(in the rows, 100 means zero)
Each row is followed by its group and then its class within the group.
[107 91 99 117 101 100 100 103 102 102 92 123 99 108 100 96 106 67 88 103 113 102 109 105 102 100 93 100 90 114 100 94 115 90 98 101 97 103 96 105 72 103 94 93 101 89 97 101 98 90 117 98 109 93 92 103 93 101 92 97 118 112 105 112 93 96 103 84 103 107 97 104]
Z > j401
[101 91 94 116 103 101 102 106 103 98 95 124 101 111 96 95 118 88 86 97 117 101 97 102 94 105 99 107 93 116 96 91 108 90 95 101 88 99 86 110 75 111 96 84 123 88 101 95 98 116 119 128 116 97 94 103 95 100 93 98 122 108 101 111 102 100 107 82 103 107 94 106]
Z > j401
[116 103 101 148 103 103 84 111 110 98 93 106 79 93 96 105 104 87 91 86 91 103 107 92 93 99 103 92 79 104 108 94 118 100 101 98 127 108 86 101 102 99 108 126 131 111 103 97 109 127 110 101 99 108 106 101 91 101 104 99 91 94 102 117 84 111 100 114 111 106 103 91]
S > J982
[110 91 96 133 101 102 102 111 103 94 90 124 98 115 99 97 111 96 97 85 99 104 102 109 99 98 98 101 95 114 96 91 114 97 101 96 111 100 89 112 85 100 94 77 125 90 102 104 103 104 112 95 121 92 91 111 92 96 93 99 119 109 103 112 94 103 104 71 109 109 95 98]
Z > j397
[107 103 98 103 102 93 102 108 100 115 91 110 104 116 99 103 114 87 92 91 98 105 106 107 98 97 99 104 98 104 99 96 105 94 99 100 95 102 93 104 83 102 90 88 127 90 106 106 105 92 110 99 100 97 103 103 97 97 95 99 111 100 106 113 98 95 103 90 104 103 93 99]
Z > j894
[132 86 99 173 114 116 73 106 114 90 108 134 76 86 90 99 123 103 99 97 91 110 115 106 81 106 94 94 66 116 98 91 134 115 102 95 140 98 68 92 109 109 113 132 75 116 108 100 117 163 119 105 112 102 81 117 82 105 119 103 96 108 95 104 84 114 104 84 99 120 96 78]
Y > j489
[105 91 92 135 98 104 103 105 106 93 91 122 106 81 101 97 104 100 99 85 102 104 99 102 101 102 96 104 98 107 100 89 120 102 99 102 86 97 91 116 86 107 99 83 97 99 103 99 98 95 115 101 121 97 89 108 100 98 98 96 116 106 102 98 97 103 104 79 108 109 98 96]
Z > j397
[99 96 99 146 103 93 83 103 101 100 90 99 84 111 98 104 101 92 97 85 87 101 107 98 101 92 106 96 91 94 103 96 103 99 97 93 133 103 79 96 105 106 97 98 135 106 98 96 104 107 108 104 97 96 105 111 100 97 96 101 87 91 106 112 95 110 103 108 126 109 106 97]
S > J982
[123 98 102 157 100 105 88 108 112 95 94 127 99 104 106 88 115 104 97 97 99 112 102 108 91 107 94 94 87 116 102 88 128 103 96 102 105 97 92 92 76 113 99 107 84 95 102 103 111 113 117 102 124 102 90 110 93 99 97 98 116 105 100 107 88 102 106 88 107 107 95 89]
Z > j397
[85 91 91 121 104 106 90 96 104 97 108 98 107 109 99 100 105 118 103 86 89 104 91 103 105 103 105 99 99 99 101 90 104 107 100 96 143 96 86 103 114 102 96 85 109 93 102 102 104 129 100 100 99 98 94 113 92 97 104 104 93 102 98 100 98 108 100 90 110 104 104 99]
Y > j489
[96 93 92 128 99 100 99 107 104 98 99 111 114 116 102 96 99 100 90 86 97 105 104 105 104 106 99 103 106 110 100 85 105 93 99 101 105 98 96 107 81 107 93 84 98 80 99 99 97 102 125 97 116 94 90 118 100 95 91 99 112 105 97 107 100 99 104 79 117 100 101 102]
Z > j397
[114 108 100 123 102 99 96 107 106 107 99 91 103 109 101 106 105 88 106 87 87 101 115 93 103 98 100 92 98 102 101 89 105 98 101 96 138 103 94 86 134 91 96 110 123 95 98 104 111 108 101 101 87 104 105 111 91 102 105 98 82 94 102 124 83 105 101 110 113 105 99 95]
S > j546
[104 90 90 125 103 104 102 98 102 97 110 105 113 116 99 111 123 114 117 78 93 105 106 103 102 104 97 100 103 99 94 94 103 113 103 91 131 92 83 90 117 100 92 81 84 100 101 109 107 134 94 102 105 100 86 117 88 98 110 97 108 109 97 107 101 103 109 82 95 109 93 95]
Y > J979
[105 101 97 104 100 100 114 110 99 103 89 122 105 111 95 99 109 90 93 90 104 106 104 108 97 105 100 105 105 109 100 89 105 89 97 97 72 106 90 112 79 108 93 85 153 84 102 105 91 101 120 99 112 101 99 109 102 98 91 99 108 104 99 115 99 96 105 84 101 103 95 100]
Z > j894
[117 97 98 133 101 95 102 109 103 99 86 125 100 109 97 99 110 87 89 95 103 112 115 103 96 102 99 107 98 110 101 91 110 96 109 98 69 103 89 104 76 111 89 93 115 92 106 107 99 90 117 91 122 102 95 103 106 98 90 99 114 107 100 111 93 95 108 87 101 104 93 102]
Z > j401
[98 108 105 120 114 98 88 106 105 100 101 96 81 96 94 107 106 93 95 85 84 105 96 94 96 94 110 92 75 100 104 97 102 105 100 103 140 103 95 103 116 90 112 111 142 112 95 96 107 116 99 101 85 94 112 97 89 97 96 103 78 84 113 118 86 111 94 117 111 104 98 96]
S > j274
[115 100 102 148 103 96 87 105 110 104 91 102 96 102 101 106 100 93 107 88 85 103 110 98 100 96 101 92 86 97 105 98 116 104 106 97 131 111 92 96 100 103 94 109 111 112 100 102 110 89 100 102 102 102 105 107 97 98 102 101 85 81 97 113 84 109 102 117 118 104 106 88]
S > j546
[106 96 99 167 101 96 83 114 104 103 94 102 83 99 98 104 104 82 97 79 82 103 107 91 100 91 107 94 75 100 104 92 113 104 102 103 131 104 88 105 109 92 110 104 126 113 100 99 112 94 110 101 95 99 103 102 93 106 98 99 81 90 107 115 89 114 98 110 123 108 110 91]
S > J982
[104 96 96 119 102 103 107 107 101 104 96 118 110 112 103 97 111 90 93 89 103 103 111 104 101 98 97 101 96 116 95 89 104 91 102 99 93 102 90 103 81 105 92 93 122 80 97 104 99 110 114 96 114 98 89 112 97 101 97 98 110 109 102 113 93 97 105 78 105 108 94 101]
Z > j401
[107 107 107 128 103 97 95 108 104 107 93 95 84 100 100 108 89 94 98 84 84 101 107 92 102 100 111 91 89 95 104 93 104 101 97 98 133 108 89 101 117 97 102 107 165 103 97 98 101 96 101 103 86 96 114 102 96 97 100 100 72 83 105 119 90 110 99 121 120 104 110 94]
S > j274
[109 90 96 144 105 107 99 100 109 92 108 116 103 106 99 113 111 110 109 83 95 107 100 105 96 102 117 99 98 108 95 94 117 114 101 92 131 88 84 107 111 102 103 91 82 101 103 107 104 134 107 98 110 102 87 114 86 104 107 97 98 108 101 123 100 111 102 76 93 107 96 95]
Y > J979
[96 107 99 122 100 100 103 102 108 104 99 86 112 105 100 109 95 101 111 86 83 104 102 97 106 103 98 97 106 93 101 92 102 105 99 99 127 105 104 87 108 91 94 98 93 96 102 108 106 90 84 98 95 104 109 114 96 100 100 101 73 89 100 114 87 106 99 116 115 100 102 96]
S > j546
[101 74 91 140 99 98 98 106 99 103 94 120 97 111 97 96 111 88 96 89 95 102 110 103 101 101 88 105 93 110 97 93 104 91 104 100 90 98 83 102 82 110 89 83 101 90 103 103 99 104 116 99 118 95 87 110 100 100 97 86 114 107 99 110 101 88 112 80 106 109 97 103]
Z > j401
[108 94 90 144 106 112 95 95 111 93 107 117 97 95 96 104 106 113 112 89 92 104 100 110 92 107 93 94 91 108 98 93 124 113 102 91 157 99 82 94 111 103 99 107 85 109 104 103 108 145 103 99 110 107 91 116 80 98 109 106 96 106 93 111 90 111 101 90 97 107 100 87]
Y > J979
[93 95 100 143 103 99 88 107 101 99 92 101 79 99 102 102 99 90 92 85 85 102 103 95 104 95 111 98 76 98 104 100 105 103 99 98 133 103 82 106 106 90 105 94 144 110 100 96 101 115 108 103 95 97 105 99 96 100 99 99 83 92 107 113 95 114 101 110 119 114 106 97]
S > J982
[113 96 102 146 103 108 97 107 112 99 100 117 88 95 95 103 108 107 107 89 96 105 104 106 90 103 98 97 91 106 103 92 120 107 96 97 114 104 81 105 112 106 106 104 132 114 103 103 96 129 110 101 111 107 98 112 88 99 111 97 92 102 96 109 94 107 101 94 94 107 98 92]
Y > J198
[110 104 105 128 100 97 98 108 107 110 101 99 96 102 100 105 110 94 103 90 88 105 112 96 101 104 107 100 94 102 103 94 102 100 102 99 120 97 97 88 114 63 94 112 130 98 98 104 110 111 100 96 88 103 107 107 98 100 104 102 76 88 99 119 88 105 97 118 106 107 98 95]
S > j546
[88 93 90 119 101 98 115 96 105 100 97 115 117 124 105 99 102 102 101 82 105 108 106 107 105 106 91 106 115 110 93 84 107 96 99 96 119 100 90 106 86 105 84 69 118 72 104 115 99 111 107 98 117 97 94 123 93 96 96 101 109 114 100 116 96 101 107 75 112 105 97 105]
Z > j397
